Below is a small trained network, with its code and all its weights. Each question gives an input and a target symbol and asks what happens when units are switched off, that is, made to give their printed mean instead of their output.

import numpy as np


def w(rows, s, z=0):
    codes = np.array(rows[::2]) - 128.0
    scale = np.full(codes.shape[1], s)
    scale[-1] = z or s
    return codes * scale


def softmax(a):
    e = np.exp(a - a.max(-1, keepdims=True))
    return e / e.sum(-1, keepdims=True)


def log_softmax(a):
    a = a - a.max(-1, keepdims=True)
    return a - np.log(np.exp(a).sum(-1, keepdims=True))


def net(x, mask):
    ids = ['ΔΘΛΣΩβεζηξτφψ'.index(c) for c in x.split()]
    T = len(ids)
    res = E[ids] + P[:T]
    u = 0
    for l in range(3):
        r = res
        for j in range(2):
            rows = slice(4 * j, 4 * j + 4)
            q, k, v = (r @ M[l][rows].T for M in (Q, K, V))
            z = softmax(np.where(np.tri(T) > 0, q @ k.T / 4**0.5, -1e9)) @ v
            o = O[l][rows]
            res = res + np.where(mask[u + j], z, o[:, -1]) @ o[:, :-1]
        u += 2
    return log_softmax(res[-1] @ U[:, :-1].T + U[:, -1])


Q, K, V, O = {}, {}, {}, {}
E = w([
[75,120,94],'Δ',
[77,115,23],'Θ',
[200,92,136],'Λ',
[98,233,74],'Σ',
[68,108,89],'Ω',
[166,207,155],'β',
[122,158,126],'ε',
[78,154,101],'ζ',
[5,150,91],'η',
[154,194,145],'ξ',
[111,131,205],'τ',
[113,157,118],'φ',
[195,107,86],'ψ',
],0.017)
P = w([
[229,147,201],'0',
[174,99,141],'1',
[180,136,146],'2',
[87,119,93],'3',
[112,153,118],'4',
[156,201,166],'5',
[49,179,115],'6',
[92,254,151],'7',
[78,203,91],'8',
],0.0029)
Q[0] = w([
[83,149,74],'L0H1',
[2,98,225],'L0H1',
[177,123,43],'L0H1',
[176,11,120],'L0H1',
[30,146,197],'L0H2',
[58,148,149],'L0H2',
[163,44,205],'L0H2',
[69,116,108],'L0H2',
],0.0074)
K[0] = w([
[58,138,83],'L0H1',
[134,26,211],'L0H1',
[147,156,23],'L0H1',
[181,191,107],'L0H1',
[83,86,91],'L0H2',
[63,86,25],'L0H2',
[104,251,180],'L0H2',
[150,93,166],'L0H2',
],0.011)
V[0] = w([
[95,130,245],'L0H1',
[132,115,144],'L0H1',
[145,78,100],'L0H1',
[99,97,129],'L0H1',
[86,148,170],'L0H2',
[61,79,136],'L0H2',
[77,99,121],'L0H2',
[140,153,104],'L0H2',
],0.011)
O[0] = w([
[77,149,163,248],'L0H1',
[105,102,173,112],'L0H1',
[182,170,159,6],'L0H1',
[128,160,123,111],'L0H1',
[115,90,168,185],'L0H2',
[91,102,158,132],'L0H2',
[1,205,95,148],'L0H2',
[175,148,152,159],'L0H2',
],0.0089,0.0022)
Q[1] = w([
[19,89,210],'L1H1',
[92,238,169],'L1H1',
[18,100,129],'L1H1',
[92,129,239],'L1H1',
[68,254,190],'L1H2',
[184,194,183],'L1H2',
[57,116,38],'L1H2',
[225,121,72],'L1H2',
],0.0066)
K[1] = w([
[101,169,180],'L1H1',
[36,106,47],'L1H1',
[136,173,151],'L1H1',
[183,245,176],'L1H1',
[67,72,215],'L1H2',
[254,99,190],'L1H2',
[158,134,32],'L1H2',
[63,139,145],'L1H2',
],0.0089)
V[1] = w([
[106,200,96],'L1H1',
[209,150,190],'L1H1',
[140,2,152],'L1H1',
[44,157,121],'L1H1',
[194,155,149],'L1H2',
[100,191,71],'L1H2',
[200,113,119],'L1H2',
[160,118,155],'L1H2',
],0.0094)
O[1] = w([
[3,139,145,199],'L1H1',
[36,173,159,60],'L1H1',
[198,47,88,27],'L1H1',
[74,175,55,255],'L1H1',
[132,173,167,82],'L1H2',
[151,86,143,164],'L1H2',
[51,69,56,27],'L1H2',
[90,171,92,102],'L1H2',
],0.0055,0.0034)
Q[2] = w([
[58,108,187],'L2H1',
[62,169,107],'L2H1',
[71,201,184],'L2H1',
[129,145,7],'L2H1',
[242,164,72],'L2H2',
[202,144,106],'L2H2',
[88,158,110],'L2H2',
[82,172,127],'L2H2',
],0.013)
K[2] = w([
[156,234,148],'L2H1',
[63,148,199],'L2H1',
[79,252,146],'L2H1',
[161,200,59],'L2H1',
[166,39,50],'L2H2',
[140,147,60],'L2H2',
[14,158,70],'L2H2',
[99,120,141],'L2H2',
],0.012)
V[2] = w([
[195,94,46],'L2H1',
[193,201,47],'L2H1',
[188,66,151],'L2H1',
[233,255,99],'L2H1',
[74,173,187],'L2H2',
[135,112,104],'L2H2',
[81,139,31],'L2H2',
[95,41,80],'L2H2',
],0.0095)
O[2] = w([
[75,210,85,2],'L2H1',
[96,236,105,98],'L2H1',
[197,182,126,32],'L2H1',
[113,254,211,135],'L2H1',
[136,116,169,233],'L2H2',
[135,155,91,101],'L2H2',
[19,83,126,136],'L2H2',
[124,53,84,91],'L2H2',
],0.0079,0.0074)
U = w([
[114,170,95,128],'Δ',
[118,182,1,139],'Θ',
[210,177,66,215],'Λ',
[65,251,141,34],'Σ',
[120,162,76,196],'Ω',
[113,226,194,85],'β',
[136,181,120,94],'ε',
[110,179,117,65],'ζ',
[69,122,95,3],'η',
[122,212,163,99],'ξ',
[196,90,168,173],'τ',
[129,184,116,155],'φ',
[182,213,36,143],'ψ',
],0.0074,0.0058)

Each question gives the input, a string of symbols that net reads in full, and the target symbol t.
The units are the heads (4 rows each of Q, K, V and O). Each row of codes is followed by its name. A weight is (code - 128) times the scale printed after its matrix; where a second scale follows, it is the last column's (O and U).
mask holds one flag per head, layer by layer. A switched-off head (its flag False) gives its mean, the last column of its rows in O, instead of its output. The means were averaged over made-up inputs and are rounded, as every weight is.
A unit's drop is (log p(t) with every unit on - log p(t) with that unit switched off) / (log p(t) with every unit on - log p(t) with every unit switched off).
The circuit of an input: a set's keep is (log p(t) with only the set's units on - log p(t) with every unit switched off) / (log p(t) with every unit on - log p(t) with every unit switched off). Starting from all 6 units, units are removed one at a time, each time the one whose removal leaves the highest keep (on an exact tie, the one counted first), for as long as the keep stays at least 0.8.
circuit, biggest first: the units of the circuit, biggest drop first
most important unit: the unit with the biggest drop
which heads matter: for each layer, one digit per head in row order, 1 if its drop is at least 0.15 and else 0, layers parted by /
input ζ η Σ Θ β ζ Ω η ζ, target η: circuit, biggest first : [L0H2, L2H2, L2H1]
input φ ξ Σ, target Σ: which heads matter : 00 / 00 / 10
input β ψ β, target ψ: circuit, biggest first : [L0H2, L2H1, L1H1, L2H2]
input β τ β τ Θ, target Θ: circuit, biggest first : [L0H1, L2H1, L2H2]
input Ω φ τ ε ξ η, target η: which heads matter : 01 / 10 / 11
input Ω ε β Λ ξ τ ζ, target τ: most important unit : L1H1
input β ε τ τ η τ Λ, target Λ: circuit, biggest first : [L0H2, L2H1, L2H2]
input τ τ Δ, target τ: circuit, biggest first : [L2H1, L0H1]
input φ ξ τ Ω, target τ: which heads matter : 10 / 11 / 11
input ψ Θ Σ, target Σ: which heads matter : 01 / 00 / 10
input Σ β ξ τ ζ η η ε, target η: which heads matter : 11 / 10 / 11
input Λ ζ η β φ Σ φ η Ω, target η: which heads matter : 01 / 10 / 01
input Ω Ω β φ Ω Σ Ω, target Σ: circuit, biggest first : [L2H1, L1H1]
input β Λ β Λ β, target Λ: circuit, biggest first : [L0H2, L2H2]
input β τ Ω β τ τ φ, target τ: circuit, biggest first : [L2H1, L0H1, L1H1, L0H2]
input Θ τ β β Θ φ Δ τ Δ, target τ: circuit, biggest first : [L2H1, L0H1, L1H1, L0H2]
input ξ β Δ Ω η Ω, target η: circuit, biggest first : [L0H2, L2H2]
input φ Θ η φ ξ Θ η φ, target η: most important unit : L0H2
input τ τ φ, target τ: which heads matter : 10 / 00 / 10
input Ω τ Ω, target τ: most important unit : L2H1
input β τ ε β τ ε τ, target τ: circuit, biggest first : [L2H1, L0H1]
input Ω β τ η Λ ε Σ τ β, target τ: circuit, biggest first : [L2H1, L0H2]
input ψ η ζ, target η: which heads matter : 01 / 10 / 11
input τ ζ τ ξ, target τ: which heads matter : 10 / 00 / 10
input Δ Θ Ω Ω ξ ξ τ β, target τ: which heads matter : 11 / 10 / 10
input Θ ξ β Λ, target Λ: circuit, biggest first : [L0H2, L1H1, L2H1, L2H2]
input τ Σ Σ Ω Σ ε, target Σ: which heads matter : 01 / 10 / 10
input Ω ψ φ Ω Σ Θ β, target Σ: which heads matter : 01 / 00 / 10
